Below is a small trained network, with its code and all its weights. Each question gives an input and a class and asks what happens when units are switched off, that is, made to give their printed mean instead of their output.

import numpy as np


def w(rows, s, z=0):
    codes = np.array(rows[::2]) - 128.0
    scale = np.full(codes.shape[1], s)
    scale[-1] = z or s
    return codes * scale


def norm(h):
    return h / np.sqrt((h * h).mean(-1, keepdims=True) + 1e-5)


def f(y):
    return y / 2 * (1 + np.tanh(0.7978845608 * (y + 0.044715 * y**3)))


def log_softmax(a):
    a = a - a.max(-1, keepdims=True)
    return a - np.log(np.exp(a).sum(-1, keepdims=True))


def net(x, mask):
    res = np.array(x, float).reshape(1, 3) / 4 @ E
    u = 0
    for l in range(4):
        y = f(norm(res) @ A[l][:, :-1].T + A[l][:, -1])
        res = res + np.where(mask[u : u + 4], y, B[l][:, -1]) @ B[l][:, :-1]
        u += 4
    return log_softmax(norm(res)[-1] @ U[:, :-1].T + U[:, -1])


A, B = {}, {}
E = w([
[98,1,118,107,88,129],'x0',
[48,206,202,132,144,61],'x1',
[118,162,159,159,64,199],'x2',
],0.008)
A[0] = w([
[92,85,129,133,110,193,113],'0.n1',
[109,101,151,149,3,98,4],'0.n2',
[119,196,146,156,97,61,77],'0.n3',
[139,89,58,19,55,132,173],'0.n4',
],0.0065,0.0042)
B[0] = w([
[128,49,109,105,67,187,173],'0.n1',
[122,42,203,167,73,128,141],'0.n2',
[196,218,158,162,221,97,188],'0.n3',
[253,53,95,242,166,158,251],'0.n4',
],0.0041,0.0028)
A[1] = w([
[1,138,247,119,61,88,157],'1.n1',
[140,207,117,168,118,108,129],'1.n2',
[129,187,164,136,165,76,4],'1.n3',
[136,130,124,129,178,79,41],'1.n4',
],0.0072,0.003)
B[1] = w([
[136,65,142,136,91,255,255],'1.n1',
[90,175,179,61,117,131,183],'1.n2',
[95,149,82,86,159,100,168],'1.n3',
[96,127,98,86,216,58,133],'1.n4',
],0.0084,0.0054)
A[2] = w([
[179,178,165,123,158,149,2],'2.n1',
[125,79,182,155,48,223,140],'2.n2',
[185,254,154,147,137,184,136],'2.n3',
[96,61,142,83,162,119,67],'2.n4',
],0.008,0.0051)
B[2] = w([
[150,135,177,130,106,155,125],'2.n1',
[223,72,51,141,213,131,254],'2.n2',
[88,119,170,100,11,126,217],'2.n3',
[95,120,137,185,114,92,132],'2.n4',
],0.012,0.0076)
A[3] = w([
[198,200,116,41,184,13,196],'3.n1',
[95,153,210,11,76,96,25],'3.n2',
[228,11,46,93,120,106,252],'3.n3',
[143,72,135,254,88,212,18],'3.n4',
],0.0061,0.0027)
B[3] = w([
[123,71,98,134,157,209,153],'3.n1',
[162,146,131,174,44,172,158],'3.n2',
[145,134,148,103,59,214,246],'3.n3',
[156,2,84,118,189,158,157],'3.n4',
],0.0099,0.011)
U = w([
[231,43,49,161,97,232,236],'0',
[73,239,187,75,24,180,210],'1',
[192,197,94,216,146,53,3],'2',
[191,185,89,178,130,34,3],'3',
[44,189,65,65,249,134,184],'4',
[53,67,159,166,150,29,55],'5',
],0.011,0.0064)

Each question gives the input, the list of numbers given to net, and the class t.
The units are the neurons (one row each of A and B). Each row of codes is followed by its name. A weight is (code - 128) times the scale printed after its matrix; where a second scale follows, it is the last column's (A, B and U).
mask holds one flag per neuron, layer by layer. A switched-off neuron (its flag False) gives its mean, the last column of its row in B, instead of its output. The means were averaged over made-up inputs and are rounded, as every weight is.
A unit's drop is (log p(t) with every unit on - log p(t) with that unit switched off) / (log p(t) with every unit on - log p(t) with every unit switched off).
The circuit of an input: a set's keep is (log p(t) with only the set's units on - log p(t) with every unit switched off) / (log p(t) with every unit on - log p(t) with every unit switched off). Starting from the 12 units with the biggest drops (on a tie, the unit counted first), units are removed one at a time, each time the one whose removal leaves the highest keep (on an exact tie, the one counted first), for as long as the keep stays at least 0.8.
circuit, biggest first: the units of the circuit, biggest drop first
most important unit: the unit with the biggest drop
k most important neurons: the k neurons with the biggest drops, biggest first
k most important neurons of layer l: the k neurons of layer l with the biggest drops, biggest first
drop of u: that unit's drop, to one decimal
input [-3,3,-2], class 1: circuit, biggest first	2.n2
input [3,4,-4], class 5: circuit, biggest first	2.n2; 3.n3
input [2,5,-6], class 5: circuit, biggest first	2.n2; 3.n3
input [-5,-1,-3], class 1: 2 most important neurons	2.n2; 1.n2
input [1,7,8], class 0: 2 most important neurons	1.n1; 2.n2
input [-3,-1,5], class 1: circuit, biggest first	1.n1; 2.n3
input [-1,8,-7], class 4: 3 most important neurons	2.n3; 3.n3; 3.n1
input [-8,-3,-3], class 1: 2 most important neurons of layer 2	2.n2; 2.n3
input [-3,-2,-7], class 4: 2 most important neurons of layer 2	2.n3; 2.n2
input [-5,-2,-8], class 4: 2 most important neurons of layer 1	1.n4; 1.n1
input [-7,-1,-7], class 4: 2 most important neurons of layer 1	1.n1; 1.n4
input [3,1,-3], class 5: 2 most important neurons of layer 2	2.n2; 2.n4
input [-6,3,-5], class 4: drop of 1.n1	0.6
input [0,4,0], class 1: most important unit	0.n3
input [-2,6,-2], class 1: drop of 2.n2	1.2
input [-7,4,-8], class 4: drop of 3.n3	0.1
